Below are the code and all the weights of a small trained network. Each question names an input and a class and asks about switching units off, where a switched-off unit gives its printed mean instead of its output.

import numpy as np


def w(rows, s, z=0):
    codes = np.array(rows[::2]) - 128.0
    scale = np.full(codes.shape[1], s)
    scale[-1] = z or s
    return codes * scale


def f(y):
    return y / 2 * (1 + np.tanh(0.7978845608 * (y + 0.044715 * y**3)))


def log_softmax(a):
    a = a - a.max(-1, keepdims=True)
    return a - np.log(np.exp(a).sum(-1, keepdims=True))


def net(x, mask):
    res = np.array(x, float).reshape(1, 5) / 4 @ E
    y = f(res @ A[0][:, :-1].T + A[0][:, -1])
    res = res + np.where(mask, y, B[0][:, -1]) @ B[0][:, :-1]
    return log_softmax(res[-1] @ U[:, :-1].T + U[:, -1])


A, B = {}, {}
E = w([
[128,118,123,117,130,139,149,121,117,136],'x0',
[90,2,154,130,162,76,92,51,169,96],'x1',
[201,157,202,38,216,121,100,117,160,158],'x2',
[145,97,123,154,126,218,7,91,34,186],'x3',
[131,122,130,125,128,135,148,113,122,142],'x4',
],0.015)
A[0] = w([
[41,92,74,176,77,98,160,115,143,51,255],'neuron 0',
[179,158,70,116,122,175,94,178,65,176,142],'neuron 1',
[76,70,162,113,96,76,160,98,186,98,149],'neuron 2',
[60,65,79,232,11,152,93,124,38,149,180],'neuron 3',
[180,175,187,42,191,108,157,129,186,129,156],'neuron 4',
[176,189,102,125,97,223,93,120,99,131,121],'neuron 5',
[120,47,137,134,172,165,24,48,104,141,76],'neuron 6',
[129,254,101,123,104,129,187,211,135,121,240],'neuron 7',
[99,198,91,172,41,163,152,178,91,100,239],'neuron 8',
[194,141,134,114,138,196,51,102,58,167,154],'neuron 9',
],0.0093,0.0071)
B[0] = w([
[80,138,40,154,117,118,214,135,174,148,236],'neuron 0',
[70,196,175,174,116,165,122,113,117,127,207],'neuron 1',
[88,162,105,92,147,101,190,152,230,70,201],'neuron 2',
[135,40,87,188,69,199,109,69,142,57,252],'neuron 3',
[219,188,158,24,165,151,102,190,128,93,212],'neuron 4',
[69,196,181,148,118,167,98,171,99,90,201],'neuron 5',
[35,84,112,110,190,79,16,65,118,108,204],'neuron 6',
[248,124,113,127,57,114,172,118,42,255,234],'neuron 7',
[137,102,189,152,53,119,189,92,45,112,225],'neuron 8',
[14,183,139,183,107,116,17,198,102,186,228],'neuron 9',
],0.0086,0.023)
U = w([
[195,107,111,134,51,91,249,113,70,163,234],'0',
[129,119,176,180,38,208,124,106,83,103,125],'1',
[254,185,171,65,116,141,153,163,107,186,138],'2',
[107,235,174,129,125,147,88,188,102,166,109],'3',
[85,129,75,149,102,110,219,144,235,106,207],'4',
[122,45,66,153,115,170,75,67,153,90,2],'5',
[173,118,201,43,208,89,161,142,227,35,159],'6',
[108,79,203,101,217,54,52,104,108,144,58],'7',
],0.0089,0.0038)

Each question gives the input, the list of numbers given to net, and the class t.
The units are the neurons (one row each of A and B). Each row of codes is followed by its name. A weight is (code - 128) times the scale printed after its matrix; where a second scale follows, it is the last column's (A, B and U).
mask holds one flag per neuron, in row order. A switched-off neuron (its flag False) gives its mean, the last column of its row in B, instead of its output. The means were averaged over made-up inputs and are rounded, as every weight is.
A unit's drop is (log p(t) with every unit on - log p(t) with that unit switched off) / (log p(t) with every unit on - log p(t) with every unit switched off).
The circuit of an input: a set's keep is (log p(t) with only the set's units on - log p(t) with every unit switched off) / (log p(t) with every unit on - log p(t) with every unit switched off). Starting from all 10 units, units are removed one at a time, each time the one whose removal leaves the highest keep (on an exact tie, the one counted first), for as long as the keep stays at least 0.8.
units of the circuit, in order: the units of the circuit, biggest drop first
most important unit: the unit with the biggest drop
k most important neurons: the k neurons with the biggest drops, biggest first
drop of u: that unit's drop, to one decimal
input [7,-1,-4,0,1], class 0: units of the circuit, in order -> [neuron 9]
input [5,5,1,-2,-6], class 6: units of the circuit, in order -> [neuron 9; neuron 7]
input [2,1,-4,-1,-5], class 4: 2 most important neurons -> [neuron 7; neuron 0]
input [-4,1,-5,-3,4], class 4: 3 most important neurons -> [neuron 0; neuron 2; neuron 7]
input [-3,0,3,0,8], class 2: 3 most important neurons -> [neuron 6; neuron 2; neuron 9]
input [5,1,-5,7,-4], class 5: 3 most important neurons -> [neuron 6; neuron 3; neuron 7]
input [3,0,1,0,2], class 2: 4 most important neurons -> [neuron 3; neuron 6; neuron 9; neuron 0]
input [1,0,3,-6,7], class 2: 2 most important neurons -> [neuron 7; neuron 6]
input [-7,-8,0,-1,5], class 0: 3 most important neurons -> [neuron 7; neuron 8; neuron 4]
input [4,3,-8,-1,-4], class 4: drop of neuron 0 -> 0.7
input [-6,5,-1,5,-7], class 5: drop of neuron 3 -> 0.1
input [0,1,3,-8,-3], class 6: drop of neuron 8 -> 0.1
input [-4,-6,-5,-1,0], class 0: drop of neuron 7 -> 0.5
input [1,6,-7,2,0], class 5: most important unit -> neuron 3
